Below is a small trained network, with its code and all its weights. Each question gives an input and a target symbol and asks what happens when units are switched off, that is, made to give their printed mean instead of their output.

import numpy as np


def w(rows, s, z=0):
    codes = np.array(rows[::2]) - 128.0
    scale = np.full(codes.shape[1], s)
    scale[-1] = z or s
    return codes * scale


def norm(h):
    return h / np.sqrt((h * h).mean(-1, keepdims=True) + 1e-5)


def f(y):
    return np.maximum(y, 0)


def softmax(a):
    e = np.exp(a - a.max(-1, keepdims=True))
    return e / e.sum(-1, keepdims=True)


def log_softmax(a):
    a = a - a.max(-1, keepdims=True)
    return a - np.log(np.exp(a).sum(-1, keepdims=True))


def net(x, mask):
    ids = ['γδζλμξψ'.index(c) for c in x.split()]
    T = len(ids)
    res = E[ids] + P[:T]
    u = 0
    for l in range(2):
        q, k, v = (norm(res) @ M[l].T for M in (Q, K, V))
        z = softmax(np.where(np.tri(T) > 0, q @ k.T / 4**0.5, -1e9)) @ v
        res = res + np.where(mask[u], z, O[l][:, -1]) @ O[l][:, :-1]
        u += 1
        y = f(norm(res) @ A[l][:, :-1].T + A[l][:, -1])
        res = res + np.where(mask[u : u + 12], y, B[l][:, -1]) @ B[l][:, :-1]
        u += 12
    return log_softmax(norm(res)[-1] @ U[:, :-1].T + U[:, -1])


Q, K, V, O, A, B = {}, {}, {}, {}, {}, {}
E = w([
[148,160,67],'γ',
[246,52,119],'δ',
[142,158,76],'ζ',
[175,51,234],'λ',
[228,238,134],'μ',
[83,156,173],'ξ',
[121,127,69],'ψ',
],0.013)
P = w([
[108,1,129],'0',
[106,30,162],'1',
[112,60,152],'2',
[124,82,144],'3',
[130,98,133],'4',
[129,113,127],'5',
[126,126,115],'6',
[121,137,110],'7',
[120,148,101],'8',
[117,157,95],'9',
[112,167,88],'10',
[115,179,79],'11',
[119,197,62],'12',
[103,196,58],'13',
],0.0067)
Q[0] = w([
[180,106,121],'L0H0',
[70,10,103],'L0H0',
[74,64,95],'L0H0',
[165,19,196],'L0H0',
],0.013)
K[0] = w([
[171,112,116],'L0H0',
[93,1,124],'L0H0',
[82,57,111],'L0H0',
[206,18,193],'L0H0',
],0.014)
V[0] = w([
[254,100,87],'L0H0',
[60,144,147],'L0H0',
[166,105,99],'L0H0',
[83,115,117],'L0H0',
],0.0065)
O[0] = w([
[57,137,254,253],'L0H0',
[169,126,56,61],'L0H0',
[109,122,182,173],'L0H0',
[165,108,98,95],'L0H0',
],0.0079,0.004)
A[0] = w([
[115,70,81,45],'L0N0',
[1,182,127,73],'L0N1',
[129,126,54,46],'L0N2',
[126,159,77,2],'L0N3',
[213,46,59,143],'L0N4',
[51,184,56,111],'L0N5',
[121,132,114,83],'L0N6',
[76,49,78,13],'L0N7',
[132,140,66,82],'L0N8',
[67,146,135,58],'L0N9',
[76,2,91,117],'L0N10',
[17,153,71,90],'L0N11',
],0.011,0.0039)
B[0] = w([
[200,141,91,144],'L0N0',
[4,245,139,227],'L0N1',
[15,186,143,173],'L0N2',
[146,171,206,160],'L0N3',
[124,98,216,204],'L0N4',
[90,103,82,253],'L0N5',
[133,140,140,133],'L0N6',
[210,50,57,150],'L0N7',
[37,210,79,178],'L0N8',
[81,168,116,157],'L0N9',
[52,226,201,209],'L0N10',
[91,131,187,233],'L0N11',
],0.014,0.0039)
Q[1] = w([
[125,225,145],'L1H0',
[52,249,173],'L1H0',
[124,41,155],'L1H0',
[73,99,121],'L1H0',
],0.02)
K[1] = w([
[188,129,54],'L1H0',
[197,49,3],'L1H0',
[106,87,179],'L1H0',
[90,81,131],'L1H0',
],0.018)
V[1] = w([
[243,119,142],'L1H0',
[4,114,133],'L1H0',
[124,130,125],'L1H0',
[99,49,206],'L1H0',
],0.012)
O[1] = w([
[234,215,216,72],'L1H0',
[46,44,4,214],'L1H0',
[120,126,132,126],'L1H0',
[229,136,1,254],'L1H0',
],0.0099,0.007)
A[1] = w([
[144,120,145,177],'L1N0',
[113,112,113,76],'L1N1',
[174,130,77,99],'L1N2',
[100,73,211,59],'L1N3',
[83,149,109,3],'L1N4',
[142,105,151,127],'L1N5',
[124,121,98,191],'L1N6',
[173,217,2,104],'L1N7',
[106,144,161,172],'L1N8',
[160,142,120,240],'L1N9',
[168,106,147,127],'L1N10',
[162,160,54,36],'L1N11',
],0.022,0.004)
B[1] = w([
[106,113,117,198],'L1N0',
[136,168,133,165],'L1N1',
[174,170,187,245],'L1N2',
[54,101,62,161],'L1N3',
[199,76,139,229],'L1N4',
[110,100,87,192],'L1N5',
[162,118,142,229],'L1N6',
[50,252,64,232],'L1N7',
[92,91,206,197],'L1N8',
[104,105,169,234],'L1N9',
[144,143,81,253],'L1N10',
[27,128,88,178],'L1N11',
],0.035,0.0055)
U = w([
[126,30,2,108],'γ',
[105,115,243,121],'δ',
[83,70,119,65],'ζ',
[114,235,94,145],'λ',
[77,118,94,68],'μ',
[190,98,115,255],'ξ',
[93,79,120,70],'ψ',
],0.014,0.0073)

Each question gives the input, a string of symbols that net reads in full, and the target symbol t.
The units are the heads (4 rows each of Q, K, V and O) and the neurons (one row each of A and B). Each row of codes is followed by its name. A weight is (code - 128) times the scale printed after its matrix; where a second scale follows, it is the last column's (O, A, B and U).
mask holds one flag per unit, layer by layer, with each layer's heads first. A switched-off unit (its flag False) gives its mean, the last column of its rows in O or B, instead of its output. The means were averaged over made-up inputs and are rounded, as every weight is.
A unit's drop is (log p(t) with every unit on - log p(t) with that unit switched off) / (log p(t) with every unit on - log p(t) with every unit switched off).
The circuit of an input: a set's keep is (log p(t) with only the set's units on - log p(t) with every unit switched off) / (log p(t) with every unit on - log p(t) with every unit switched off). Starting from the 12 units with the biggest drops (on a tie, the unit counted first), units are removed one at a time, each time the one whose removal leaves the highest keep (on an exact tie, the one counted first), for as long as the keep stays at least 0.8.
circuit, biggest first: the units of the circuit, biggest drop first
unit that matters most: the unit with the biggest drop
top k neurons: the k neurons with the biggest drops, biggest first
top k neurons in layer l: the k neurons of layer l with the biggest drops, biggest first
drop when u is switched off: that unit's drop, to one decimal
input ψ ζ ψ ξ δ ψ γ γ μ λ λ ξ ξ, target γ: circuit, biggest first : [L1H0]
input ξ λ λ λ, target λ: top 4 neurons : [L0N1; L0N4; L0N11; L0N3]
input ζ μ γ δ λ μ μ γ μ, target δ: circuit, biggest first : [L1H0; L0N11; L1N7]
input δ δ ξ γ γ μ, target δ: top 3 neurons in layer 0 : [L0N10; L0N11; L0N1]
input λ μ μ γ, target δ: top 3 neurons in layer 0 : [L0N10; L0N1; L0N5]
input μ λ δ δ λ δ λ, target λ: top 2 neurons in layer 1 : [L1N4; L1N2]
input δ δ ξ μ δ μ ξ, target δ: top 4 neurons : [L0N1; L0N10; L0N11; L1N8]
input δ ζ δ, target ξ: top 2 neurons : [L0N5; L1N7]
input γ ζ ξ λ ψ γ ξ δ δ ψ ξ γ, target γ: top 4 neurons : [L0N5; L1N4; L1N2; L0N7]
input ζ λ λ, target ξ: top 4 neurons in layer 0 : [L0N5; L0N10; L0N11; L0N1]
input ψ γ δ, target γ: top 4 neurons : [L0N10; L0N5; L0N8; L0N0]
input λ δ λ γ ζ δ λ ξ ζ, target γ: top 3 neurons : [L0N10; L0N5; L0N4]
input ζ δ ζ ψ μ ψ, target δ: top 4 neurons in layer 0 : [L0N10; L0N11; L0N1; L0N2]
input ζ ξ ψ, target γ: circuit, biggest first : [L0N7]
input λ μ ζ δ, target γ: top 3 neurons : [L0N4; L0N5; L1N7]
input ζ ζ ψ γ ψ λ μ γ, target δ: top 4 neurons : [L0N1; L0N11; L0N10; L0N2]
input δ δ δ, target λ: top 3 neurons : [L0N11; L0N1; L0N3]
input ξ ξ ξ λ δ δ γ μ λ, target ξ: top 2 neurons : [L0N5; L0N8]
input ξ ζ γ δ ζ μ δ, target ξ: top 3 neurons in layer 1 : [L1N7; L1N2; L1N8]
input δ ψ δ ξ δ ξ ψ δ ξ γ, target γ: top 2 neurons : [L0N10; L0N5]
input δ ξ ξ ζ μ λ, target γ: top 2 neurons : [L0N5; L1N7]
input ζ μ ζ ψ λ λ ξ ζ δ ξ δ ξ ψ, target γ: unit that matters most : L0H0
input μ λ ξ δ γ ζ μ ξ, target δ: top 3 neurons : [L0N1; L0N10; L0N11]
input ζ ζ δ ζ δ ξ δ μ ψ, target δ: top 2 neurons in layer 1 : [L1N8; L1N10]
input γ γ δ γ μ ζ, target δ: top 4 neurons in layer 0 : [L0N1; L0N10; L0N11; L0N2]
input δ δ λ, target γ: drop when L0N10 is switched off : 0.3
